Each row has a name. Each question is about the rows just above it.

[ 44.4  65.2  45.2 -30.1] -> R
[-18.2  -1.3 -27.0  63.9] -> B
[-10.9 -14.0 -15.6  68.4] -> V
[ 58.4  87.9  58.8 -36.2] -> T
[61.2 12.1 75.3 -3.8] -> X
[ 43.3  75.7  41.2 -22.9] -> W
[-21.9  11.5 -35.2  77.7] -> A
[ 45.2  60.9  47.0 -29.6] -> F
[ -7.0 -17.6  -9.9  68.7] -> G
[ 50.2  61.4  53.4 -30.6] -> P
Whose row is [ 44.4  65.2  45.2 -30.1]?  R
Number of entries in [45.2]:  1
How many entries does [50.2 61.4 53.4] have?  3
Count the entries of [61.2 12.1 75.3]:  3

